Below are the code and all the weights of a small trained network. Each question names an input and a class and asks about switching units off, where a switched-off unit gives its printed mean instead of its output.

import numpy as np


def w(rows, s, z=0):
    codes = np.array(rows[::2]) - 128.0
    scale = np.full(codes.shape[1], s)
    scale[-1] = z or s
    return codes * scale


def f(y):
    return y / 2 * (1 + np.tanh(0.7978845608 * (y + 0.044715 * y**3)))


def log_softmax(a):
    a = a - a.max(-1, keepdims=True)
    return a - np.log(np.exp(a).sum(-1, keepdims=True))


def net(x, mask):
    res = np.array(x, float).reshape(1, 8) / 4 @ E
    y = f(res @ A[0][:, :-1].T + A[0][:, -1])
    res = res + np.where(mask, y, B[0][:, -1]) @ B[0][:, :-1]
    return log_softmax(res[-1] @ U[:, :-1].T + U[:, -1])


A, B = {}, {}
E = w([
[113,135,130],'x0',
[118,135,126],'x1',
[100,163,119],'x2',
[126,130,124],'x3',
[242,187,3],'x4',
[250,213,226],'x5',
[116,140,126],'x6',
[131,121,129],'x7',
],0.0062)
A[0] = w([
[116,140,145,118],'n0',
[135,150,167,60],'n1',
[84,102,184,113],'n2',
[95,113,115,67],'n3',
[114,253,165,113],'n4',
[100,86,200,92],'n5',
[181,157,182,81],'n6',
[158,170,189,63],'n7',
[172,117,90,253],'n8',
],0.015,0.0039)
B[0] = w([
[150,137,147,134],'n0',
[186,116,76,150],'n1',
[242,201,135,239],'n2',
[202,2,78,151],'n3',
[115,87,122,223],'n4',
[175,170,147,247],'n5',
[97,45,121,232],'n6',
[128,42,110,217],'n7',
[111,220,182,252],'n8',
],0.009,0.0048)
U = w([
[184,254,133,115],'0',
[85,181,168,252],'1',
[123,64,50,11],'2',
[66,212,197,151],'3',
[121,196,128,79],'4',
],0.01,0.0033)

Each question gives the input, the list of numbers given to net, and the class t.
The units are the neurons (one row each of A and B). Each row of codes is followed by its name. A weight is (code - 128) times the scale printed after its matrix; where a second scale follows, it is the last column's (A, B and U).
mask holds one flag per neuron, in row order. A switched-off neuron (its flag False) gives its mean, the last column of its row in B, instead of its output. The means were averaged over made-up inputs and are rounded, as every weight is.
A unit's drop is (log p(t) with every unit on - log p(t) with that unit switched off) / (log p(t) with every unit on - log p(t) with every unit switched off).
The circuit of an input: a set's keep is (log p(t) with only the set's units on - log p(t) with every unit switched off) / (log p(t) with every unit on - log p(t) with every unit switched off). Starting from all 9 units, units are removed one at a time, each time the one whose removal leaves the highest keep (on an exact tie, the one counted first), for as long as the keep stays at least 0.8.
circuit, biggest first: the units of the circuit, biggest drop first
k most important neurons: the k neurons with the biggest drops, biggest first
drop when u is switched off: that unit's drop, to one decimal
input [-6,-6,-4,2,-8,-3,-3,-6], class 0: circuit, biggest first -> [n2, n5]
input [-3,-5,-7,-3,-8,6,-7,-3], class 0: circuit, biggest first -> [n2]
input [-5,-8,-7,-4,7,-4,-2,-8], class 3: 2 most important neurons -> [n8, n2]
input [-2,-1,2,-3,6,8,-3,-8], class 2: 3 most important neurons -> [n6, n7, n4]
input [4,3,-8,-8,6,7,-7,4], class 2: 3 most important neurons -> [n6, n7, n2]
input [-5,4,-1,-7,-8,0,2,4], class 0: drop when n2 is switched off -> 0.4
input [4,3,3,-2,0,5,-4,-5], class 2: drop when n3 is switched off -> -0.1
input [-4,3,7,2,-8,0,8,-8], class 0: drop when n2 is switched off -> 0.5
input [-5,8,4,-2,2,7,5,-7], class 2: drop when n7 is switched off -> 0.2
input [-2,0,0,0,3,7,0,7], class 2: 2 most important neurons -> [n6, n7]
